Below are the code and all the weights of a small trained network. Each question names an input and a target symbol and asks about switching units off, where a switched-off unit gives its printed mean instead of its output.

import numpy as np


def w(rows, s, z=0):
    codes = np.array(rows[::2]) - 128.0
    scale = np.full(codes.shape[1], s)
    scale[-1] = z or s
    return codes * scale


def norm(h):
    return h / np.sqrt((h * h).mean(-1, keepdims=True) + 1e-5)


def f(y):
    return y / 2 * (1 + np.tanh(0.7978845608 * (y + 0.044715 * y**3)))


def softmax(a):
    e = np.exp(a - a.max(-1, keepdims=True))
    return e / e.sum(-1, keepdims=True)


def log_softmax(a):
    a = a - a.max(-1, keepdims=True)
    return a - np.log(np.exp(a).sum(-1, keepdims=True))


def net(x, mask):
    ids = ['αεζηθφψ'.index(c) for c in x.split()]
    T = len(ids)
    res = E[ids] + P[:T]
    u = 0
    for l in range(2):
        r = norm(res)
        for j in range(3):
            rows = slice(3 * j, 3 * j + 3)
            q, k, v = (r @ M[l][rows].T for M in (Q, K, V))
            z = softmax(np.where(np.tri(T) > 0, q @ k.T / 3**0.5, -1e9)) @ v
            o = O[l][rows]
            res = res + np.where(mask[u + j], z, o[:, -1]) @ o[:, :-1]
        u += 3
        y = f(norm(res) @ A[l][:, :-1].T + A[l][:, -1])
        res = res + np.where(mask[u : u + 4], y, B[l][:, -1]) @ B[l][:, :-1]
        u += 4
    return log_softmax(norm(res)[-1] @ U[:, :-1].T + U[:, -1])


Q, K, V, O, A, B = {}, {}, {}, {}, {}, {}
E = w([
[106,238,124,112,134,138,145],'α',
[138,172,174,77,94,96,122],'ε',
[113,150,110,149,149,110,173],'ζ',
[184,163,135,164,163,63,40],'η',
[103,115,199,139,93,198,109],'θ',
[44,157,183,143,126,72,204],'φ',
[139,187,125,66,250,146,155],'ψ',
],0.026)
P = w([
[193,198,2,143,37,185,175],'0',
[131,177,168,69,117,48,183],'1',
[128,159,219,128,170,101,185],'2',
[96,162,216,130,171,118,160],'3',
[103,174,203,123,177,128,154],'4',
[90,166,183,128,194,147,151],'5',
[87,172,186,101,191,154,118],'6',
[79,168,169,107,202,166,108],'7',
[73,159,182,104,212,189,106],'8',
[90,187,184,74,205,183,71],'9',
[82,193,201,85,222,188,100],'10',
],0.0079)
Q[0] = w([
[129,149,145,109,152,201,124],'0.h1',
[157,75,12,109,70,82,166],'0.h1',
[212,215,138,122,203,183,151],'0.h1',
[113,65,118,94,57,92,115],'0.h2',
[139,73,113,81,86,124,180],'0.h2',
[77,204,128,57,231,112,160],'0.h2',
[152,84,94,127,99,101,191],'0.h3',
[106,54,58,103,16,110,152],'0.h3',
[83,98,116,124,50,85,128],'0.h3',
],0.011)
K[0] = w([
[227,154,86,146,58,201,64],'0.h1',
[4,150,212,128,181,51,112],'0.h1',
[202,116,136,223,110,197,103],'0.h1',
[161,172,63,119,140,51,213],'0.h2',
[136,166,23,83,128,57,171],'0.h2',
[111,1,110,114,179,228,71],'0.h2',
[103,185,137,131,164,66,151],'0.h3',
[44,115,207,66,235,118,133],'0.h3',
[118,85,181,80,164,85,126],'0.h3',
],0.009)
V[0] = w([
[165,125,11,219,48,112,186],'0.h1',
[134,120,79,154,199,115,193],'0.h1',
[105,90,231,134,138,149,75],'0.h1',
[189,145,115,87,218,206,120],'0.h2',
[104,60,46,132,126,1,97],'0.h2',
[147,152,114,45,229,44,206],'0.h2',
[154,229,110,61,210,70,138],'0.h3',
[16,53,173,143,96,50,72],'0.h3',
[63,157,142,126,105,147,87],'0.h3',
],0.008)
O[0] = w([
[111,57,66,79,50,78,118,131],'0.h1',
[67,177,2,94,145,128,106,107],'0.h1',
[84,93,155,54,199,165,125,105],'0.h1',
[120,139,129,17,150,156,77,156],'0.h2',
[130,171,135,67,137,100,100,7],'0.h2',
[138,249,80,94,181,65,192,100],'0.h2',
[66,162,203,153,145,39,176,177],'0.h3',
[246,136,195,189,139,161,182,56],'0.h3',
[87,148,199,145,146,109,68,155],'0.h3',
],0.0086,0.014)
A[0] = w([
[69,49,175,164,70,106,100,1],'0.n1',
[248,89,111,169,80,110,66,46],'0.n2',
[193,189,91,143,107,124,82,9],'0.n3',
[209,125,130,118,132,251,138,164],'0.n4',
],0.013,0.0026)
B[0] = w([
[109,110,100,60,191,83,121,254],'0.n1',
[38,160,101,151,177,2,249,143],'0.n2',
[33,184,217,200,229,163,14,128],'0.n3',
[19,146,226,153,131,117,90,196],'0.n4',
],0.0092,0.0084)
Q[1] = w([
[193,58,120,218,78,148,88],'1.h1',
[183,72,101,141,112,163,160],'1.h1',
[248,147,71,191,99,216,168],'1.h1',
[62,77,177,109,143,190,41],'1.h2',
[87,81,130,120,175,164,63],'1.h2',
[122,7,180,166,125,175,181],'1.h2',
[169,156,40,102,96,125,182],'1.h3',
[105,127,155,150,134,127,80],'1.h3',
[195,205,29,127,104,83,229],'1.h3',
],0.015)
K[1] = w([
[44,120,156,157,19,67,185],'1.h1',
[89,178,65,138,46,72,234],'1.h1',
[128,133,161,136,148,5,178],'1.h1',
[159,63,100,65,60,154,141],'1.h2',
[155,137,85,119,122,199,111],'1.h2',
[162,123,98,195,29,121,122],'1.h2',
[128,178,184,159,222,59,152],'1.h3',
[131,134,148,196,24,71,154],'1.h3',
[126,164,121,74,231,68,139],'1.h3',
],0.012)
V[1] = w([
[144,173,128,203,165,96,48],'1.h1',
[137,158,145,4,163,166,229],'1.h1',
[128,141,128,84,217,10,84],'1.h1',
[119,140,84,48,197,138,144],'1.h2',
[157,65,157,97,105,121,89],'1.h2',
[139,66,72,120,180,147,183],'1.h2',
[127,52,71,70,217,110,138],'1.h3',
[101,148,109,185,91,142,83],'1.h3',
[195,168,81,215,113,28,159],'1.h3',
],0.015)
O[1] = w([
[203,118,140,205,164,128,69,148],'1.h1',
[102,248,61,68,183,97,199,158],'1.h1',
[146,123,103,134,232,65,24,244],'1.h1',
[150,151,38,158,153,111,168,152],'1.h2',
[105,127,168,131,140,70,97,83],'1.h2',
[89,123,134,172,217,131,166,50],'1.h2',
[19,123,168,151,181,118,76,79],'1.h3',
[167,116,137,182,87,151,111,153],'1.h3',
[161,46,170,134,149,118,197,41],'1.h3',
],0.015,0.011)
A[1] = w([
[139,114,95,139,151,67,10,119],'1.n1',
[165,174,61,99,168,136,237,3],'1.n2',
[107,108,181,120,9,174,119,77],'1.n3',
[196,171,51,102,193,171,155,133],'1.n4',
],0.014,0.0062)
B[1] = w([
[222,127,166,221,159,134,131,247],'1.n1',
[20,142,116,143,167,186,48,181],'1.n2',
[116,126,129,136,211,88,69,235],'1.n3',
[167,95,107,181,2,88,109,211],'1.n4',
],0.014,0.011)
U = w([
[171,187,78,158,51,183,119,92],'α',
[195,138,187,3,130,57,123,102],'ε',
[87,49,88,150,157,145,158,135],'ζ',
[207,140,178,230,191,69,69,3],'η',
[68,123,181,109,119,157,64,142],'θ',
[130,172,216,166,168,178,241,204],'φ',
[118,217,119,28,239,159,119,212],'ψ',
],0.0067,0.0044)

Each question gives the input, a string of symbols that net reads in full, and the target symbol t.
The units are the heads (3 rows each of Q, K, V and O) and the neurons (one row each of A and B). Each row of codes is followed by its name. A weight is (code - 128) times the scale printed after its matrix; where a second scale follows, it is the last column's (O, A, B and U).
mask holds one flag per unit, layer by layer, with each layer's heads first. A switched-off unit (its flag False) gives its mean, the last column of its rows in O or B, instead of its output. The means were averaged over made-up inputs and are rounded, as every weight is.
A unit's drop is (log p(t) with every unit on - log p(t) with that unit switched off) / (log p(t) with every unit on - log p(t) with every unit switched off).
The circuit of an input: a set's keep is (log p(t) with only the set's units on - log p(t) with every unit switched off) / (log p(t) with every unit on - log p(t) with every unit switched off). Starting from the 12 units with the biggest drops (on a tie, the unit counted first), units are removed one at a time, each time the one whose removal leaves the highest keep (on an exact tie, the one counted first), for as long as the keep stays at least 0.8.
units of the circuit, in order: the units of the circuit, biggest drop first
unit that matters most: the unit with the biggest drop
top k neurons: the k neurons with the biggest drops, biggest first
top k neurons in layer l: the k neurons of layer l with the biggest drops, biggest first
heads that matter: for each layer, one digit per head in row order, 1 if its drop is at least 0.15 and else 0, layers parted by /
input ψ θ φ η, target α: heads that matter	100 / 101
input θ α α ψ η, target θ: units of the circuit, in order	(0.h2; 1.h1; 1.h2)
input η α α ψ η θ, target ψ: units of the circuit, in order	(0.n1; 1.h1; 1.n4)
input θ η ε α, target θ: heads that matter	010 / 100
input ε θ α, target ε: heads that matter	010 / 011
input ζ θ α ζ, target ζ: unit that matters most	0.h1
input φ ψ α θ ζ ε φ ζ, target φ: units of the circuit, in order	(1.h1; 0.h3)
input α ψ θ ζ α α ε α α α, target η: units of the circuit, in order	(0.h2; 1.n1)
input α α ε α θ ψ α ε ψ, target η: units of the circuit, in order	(0.h3; 0.n1; 0.h1; 1.h3)
input ζ φ θ ε α η α α η, target ζ: heads that matter	111 / 101
input φ α ζ, target ζ: top 2 neurons	(1.n2; 1.n1)
input ε φ ψ θ φ φ, target ε: heads that matter	010 / 011
input ψ ε α φ φ φ ε ψ ζ α ε, target ψ: heads that matter	010 / 100
input θ α ζ ψ η ε α, target θ: unit that matters most	0.h2
input α φ φ ε, target ε: units of the circuit, in order	(1.h3; 1.n1; 0.n1; 0.h2)
input η η ε θ ε ψ α φ ζ α η, target ψ: top 3 neurons	(0.n1; 0.n2; 0.n4)
input ε η ψ ζ α η θ, target ε: units of the circuit, in order	(0.n1; 0.h2; 1.h3; 1.n1)
input ψ η η θ, target α: heads that matter	111 / 000
input θ ε ζ φ ψ α θ α ζ ε, target θ: heads that matter	011 / 100
input ζ α ε φ, target ζ: unit that matters most	0.h1
input ε ζ φ, target φ: top 2 neurons in layer 0	(0.n1; 0.n2)
input ε ε φ, target φ: heads that matter	011 / 001
input φ ε ε, target ε: units of the circuit, in order	(1.h3; 1.n1; 0.h3)
input ψ ζ θ ψ ψ, target α: top 2 neurons	(1.n4; 0.n1)
input ψ θ η α ε α φ ψ α φ, target α: heads that matter	110 / 001
input ζ ζ θ ψ, target ζ: top 2 neurons in layer 0	(0.n4; 0.n1)
input ψ α ψ θ ψ α φ α α ζ, target α: unit that matters most	1.h3
input ζ θ ζ η, target ζ: top 3 neurons	(0.n2; 0.n4; 1.n3)
input α ζ α ψ ψ θ α ε φ ψ, target η: top 2 neurons	(1.n1; 0.n1)
input φ θ η α ε, target φ: heads that matter	100 / 101
